Here is a tiny trained network, its code and every weight. The questions are about switching its units off for an input and a target symbol, where a switched-off unit gives its printed mean instead of its output.

import numpy as np


def w(rows, s, z=0):
    codes = np.array(rows[::2]) - 128.0
    scale = np.full(codes.shape[1], s)
    scale[-1] = z or s
    return codes * scale


def norm(h):
    return h / np.sqrt((h * h).mean(-1, keepdims=True) + 1e-5)


def f(y):
    return np.maximum(y, 0)


def softmax(a):
    e = np.exp(a - a.max(-1, keepdims=True))
    return e / e.sum(-1, keepdims=True)


def log_softmax(a):
    a = a - a.max(-1, keepdims=True)
    return a - np.log(np.exp(a).sum(-1, keepdims=True))


def net(x, mask):
    ids = ['ΔΞΣΦΨΩαβεζηθμπτ'.index(c) for c in x.split()]
    T = len(ids)
    res = E[ids] + P[:T]
    u = 0
    for l in range(2):
        r = norm(res)
        for j in range(2):
            rows = slice(3 * j, 3 * j + 3)
            q, k, v = (r @ M[l][rows].T for M in (Q, K, V))
            z = softmax(np.where(np.tri(T) > 0, q @ k.T / 3**0.5, -1e9)) @ v
            o = O[l][rows]
            res = res + np.where(mask[u + j], z, o[:, -1]) @ o[:, :-1]
        u += 2
        y = f(norm(res) @ A[l][:, :-1].T + A[l][:, -1])
        res = res + np.where(mask[u : u + 12], y, B[l][:, -1]) @ B[l][:, :-1]
        u += 12
    return log_softmax(norm(res)[-1] @ U[:, :-1].T + U[:, -1])


Q, K, V, O, A, B = {}, {}, {}, {}, {}, {}
E = w([
[170,123,173,176,172,92],'Δ',
[117,129,142,106,127,31],'Ξ',
[164,62,89,155,169,174],'Σ',
[161,139,106,173,225,136],'Φ',
[61,151,66,148,147,80],'Ψ',
[120,9,88,106,122,124],'Ω',
[131,119,48,167,134,152],'α',
[114,85,199,110,157,163],'β',
[142,172,114,68,126,47],'ε',
[105,109,146,125,28,88],'ζ',
[89,100,150,18,210,91],'η',
[136,190,126,182,158,128],'θ',
[106,135,92,72,97,141],'μ',
[133,136,202,119,105,135],'π',
[127,92,161,99,119,85],'τ',
],0.012)
P = w([
[252,149,212,69,99,165],'0',
[66,60,139,178,138,124],'1',
[48,79,146,170,135,132],'2',
[54,83,135,167,142,117],'3',
[76,72,133,159,126,127],'4',
[75,81,136,154,152,135],'5',
[57,74,169,165,127,140],'6',
[60,80,160,152,146,138],'7',
[68,82,135,170,138,117],'8',
],0.0036)
Q[0] = w([
[146,132,122,110,118,123],'0.h1',
[103,89,161,126,135,135],'0.h1',
[130,179,118,117,144,153],'0.h1',
[61,150,9,129,102,164],'0.h2',
[106,246,100,144,229,74],'0.h2',
[153,99,104,195,179,232],'0.h2',
],0.016)
K[0] = w([
[149,104,126,155,131,117],'0.h1',
[142,144,102,96,105,105],'0.h1',
[136,124,163,128,147,150],'0.h1',
[94,160,8,132,86,155],'0.h2',
[125,241,98,132,208,73],'0.h2',
[176,117,109,199,192,210],'0.h2',
],0.017)
V[0] = w([
[148,122,164,100,149,165],'0.h1',
[136,138,135,133,107,129],'0.h1',
[142,128,126,127,119,167],'0.h1',
[183,69,194,112,160,53],'0.h2',
[53,129,98,91,139,51],'0.h2',
[160,135,105,2,109,184],'0.h2',
],0.0092)
O[0] = w([
[183,144,115,100,131,90,101],'0.h1',
[157,152,123,151,132,124,114],'0.h1',
[156,153,106,109,122,157,129],'0.h1',
[124,68,218,140,199,2,93],'0.h2',
[77,106,63,45,132,84,252],'0.h2',
[217,117,87,41,49,108,160],'0.h2',
],0.0057,0.0041)
A[0] = w([
[114,31,93,156,43,31,91],'0.n1',
[76,53,151,186,101,143,167],'0.n2',
[118,69,20,204,144,154,209],'0.n3',
[87,157,158,183,42,19,120],'0.n4',
[145,196,74,216,82,153,6],'0.n5',
[112,221,37,5,112,67,146],'0.n6',
[112,111,235,116,89,127,144],'0.n7',
[24,136,23,120,110,91,146],'0.n8',
[111,254,111,171,243,116,95],'0.n9',
[168,49,112,125,209,139,105],'0.n10',
[92,171,108,38,168,128,95],'0.n11',
[178,138,62,125,100,158,116],'0.n12',
],0.0082,0.0023)
B[0] = w([
[108,136,13,109,80,136,216],'0.n1',
[83,124,161,98,160,176,208],'0.n2',
[73,117,199,106,203,186,222],'0.n3',
[46,184,165,113,118,116,165],'0.n4',
[143,216,100,104,210,110,154],'0.n5',
[84,106,243,210,97,111,253],'0.n6',
[145,188,96,98,200,99,169],'0.n7',
[40,122,169,106,206,181,249],'0.n8',
[78,83,65,246,69,125,178],'0.n9',
[163,28,144,130,145,158,181],'0.n10',
[125,74,149,152,129,103,177],'0.n11',
[135,156,174,109,110,218,187],'0.n12',
],0.013,0.0074)
Q[1] = w([
[35,125,160,114,179,175],'1.h1',
[6,145,139,143,166,155],'1.h1',
[63,111,165,117,162,118],'1.h1',
[17,117,148,68,138,179],'1.h2',
[49,107,192,160,137,142],'1.h2',
[63,90,151,92,183,103],'1.h2',
],0.012)
K[1] = w([
[226,151,130,155,55,106],'1.h1',
[222,128,98,146,87,79],'1.h1',
[176,167,117,120,72,93],'1.h1',
[253,171,103,143,63,85],'1.h2',
[241,189,231,158,90,171],'1.h2',
[155,85,108,114,81,80],'1.h2',
],0.012)
V[1] = w([
[116,9,155,172,206,199],'1.h1',
[45,129,140,175,46,218],'1.h1',
[35,175,196,173,205,111],'1.h1',
[121,201,47,114,188,216],'1.h2',
[6,98,91,16,165,122],'1.h2',
[39,118,80,238,103,85],'1.h2',
],0.011)
O[1] = w([
[135,32,142,185,200,171,179],'1.h1',
[23,123,193,137,90,215,161],'1.h1',
[82,188,190,187,193,85,60],'1.h1',
[115,185,55,125,194,208,36],'1.h2',
[1,77,126,55,179,125,2],'1.h2',
[101,102,40,202,101,84,36],'1.h2',
],0.0087,0.0053)
A[1] = w([
[174,96,164,144,159,82,15],'1.n1',
[132,153,72,214,78,116,88],'1.n2',
[87,191,141,130,104,132,140],'1.n3',
[162,170,173,1,106,129,108],'1.n4',
[89,118,60,117,204,110,175],'1.n5',
[87,115,79,134,79,196,140],'1.n6',
[118,122,77,236,123,131,215],'1.n7',
[75,117,196,127,187,150,251],'1.n8',
[240,141,60,137,60,190,162],'1.n9',
[141,151,148,104,151,184,52],'1.n10',
[150,142,151,203,138,112,203],'1.n11',
[91,99,101,93,47,100,75],'1.n12',
],0.0099,0.0019)
B[1] = w([
[97,102,116,66,113,154,144],'1.n1',
[92,97,130,35,113,99,143],'1.n2',
[115,200,156,148,113,115,161],'1.n3',
[194,136,26,106,54,158,173],'1.n4',
[142,139,47,132,186,61,169],'1.n5',
[122,146,73,122,74,181,179],'1.n6',
[196,116,52,93,66,126,171],'1.n7',
[239,155,131,108,79,93,246],'1.n8',
[7,98,182,118,197,192,138],'1.n9',
[134,137,190,80,162,85,156],'1.n10',
[133,169,78,172,80,164,160],'1.n11',
[79,82,101,64,95,106,156],'1.n12',
],0.013,0.011)
U = w([
[177,113,162,233,150,57,220],'Δ',
[82,146,122,105,130,43,110],'Ξ',
[208,55,191,142,182,191,3],'Σ',
[153,73,89,217,113,164,97],'Φ',
[2,100,180,189,184,141,135],'Ψ',
[106,28,42,48,145,172,176],'Ω',
[130,221,139,106,214,222,159],'α',
[214,124,142,103,153,114,100],'β',
[86,127,165,140,94,47,76],'ε',
[41,220,63,64,101,107,7],'ζ',
[149,75,172,111,135,71,68],'η',
[112,194,25,202,85,159,163],'θ',
[122,132,196,101,14,194,240],'μ',
[203,229,120,93,116,70,180],'π',
[136,146,92,75,109,60,72],'τ',
],0.008,0.0025)

Each question gives the input, a string of symbols that net reads in full, and the target symbol t.
The units are the heads (3 rows each of Q, K, V and O) and the neurons (one row each of A and B). Each row of codes is followed by its name. A weight is (code - 128) times the scale printed after its matrix; where a second scale follows, it is the last column's (O, A, B and U).
mask holds one flag per unit, layer by layer, with each layer's heads first. A switched-off unit (its flag False) gives its mean, the last column of its rows in O or B, instead of its output. The means were averaged over made-up inputs and are rounded, as every weight is.
A unit's drop is (log p(t) with every unit on - log p(t) with that unit switched off) / (log p(t) with every unit on - log p(t) with every unit switched off).
The circuit of an input: a set's keep is (log p(t) with only the set's units on - log p(t) with every unit switched off) / (log p(t) with every unit on - log p(t) with every unit switched off). Starting from the 12 units with the biggest drops (on a tie, the unit counted first), units are removed one at a time, each time the one whose removal leaves the highest keep (on an exact tie, the one counted first), for as long as the keep stays at least 0.8.
units of the circuit, in order: the units of the circuit, biggest drop first
unit that matters most: the unit with the biggest drop
top k neurons: the k neurons with the biggest drops, biggest first
top k neurons in layer l: the k neurons of layer l with the biggest drops, biggest first
heads that matter: for each layer, one digit per head in row order, 1 if its drop is at least 0.15 and else 0, layers parted by /
input Ψ μ Δ β, target Ψ: unit that matters most : 1.h1
input θ Σ θ ζ μ α Ψ α μ, target θ: units of the circuit, in order : 1.h2, 0.n8, 0.n3
input Ω α Ψ Σ Ω Ω Ω Ψ, target Ω: top 2 neurons : 0.n6, 1.n8
input α μ α μ α α, target α: heads that matter : 01 / 00
input α θ μ Ω Ω θ, target α: units of the circuit, in order : 0.h2, 0.n6
input Σ Δ Ω Ψ β, target Σ: heads that matter : 00 / 10
input Ω θ μ α π ζ, target Ω: heads that matter : 01 / 10
input θ ζ μ α Δ Φ Δ, target θ: heads that matter : 00 / 01
input Σ θ Φ η, target Σ: heads that matter : 00 / 11
input Ω π Φ, target Ω: heads that matter : 00 / 10
input α μ α μ, target α: heads that matter : 01 / 01
input Δ μ μ μ μ Σ α β, target Δ: top 2 neurons in layer 0 : 0.n8, 0.n3
input α μ α Δ, target α: top 3 neurons : 0.n6, 0.n8, 0.n2
input α Ξ Ω Ψ Δ Σ ζ, target α: unit that matters most : 1.h2
input θ μ μ Ξ θ Ψ Σ Ψ, target θ: heads that matter : 01 / 01
input Ω τ μ Ψ Ξ, target Ω: top 2 neurons : 0.n6, 0.n1
input Δ Ω β, target Δ: units of the circuit, in order : 0.h2, 1.h1, 0.n8
input Φ μ Ψ Ψ, target Ψ: heads that matter : 00 / 10
input α α Ψ θ μ Σ, target α: top 3 neurons in layer 0 : 0.n6, 0.n8, 0.n5
input Δ π Ω μ η Σ, target Σ: unit that matters most : 0.n10
input α Ξ μ, target α: top 2 neurons in layer 0 : 0.n5, 0.n8
input α α α Φ η Δ, target α: units of the circuit, in order : 1.h2, 0.h2, 0.n6
input Ψ μ μ α π Ω ε Ω μ, target Ψ: heads that matter : 00 / 11
input Ψ η μ Ω Ξ α μ Σ, target Ψ: heads that matter : 00 / 11
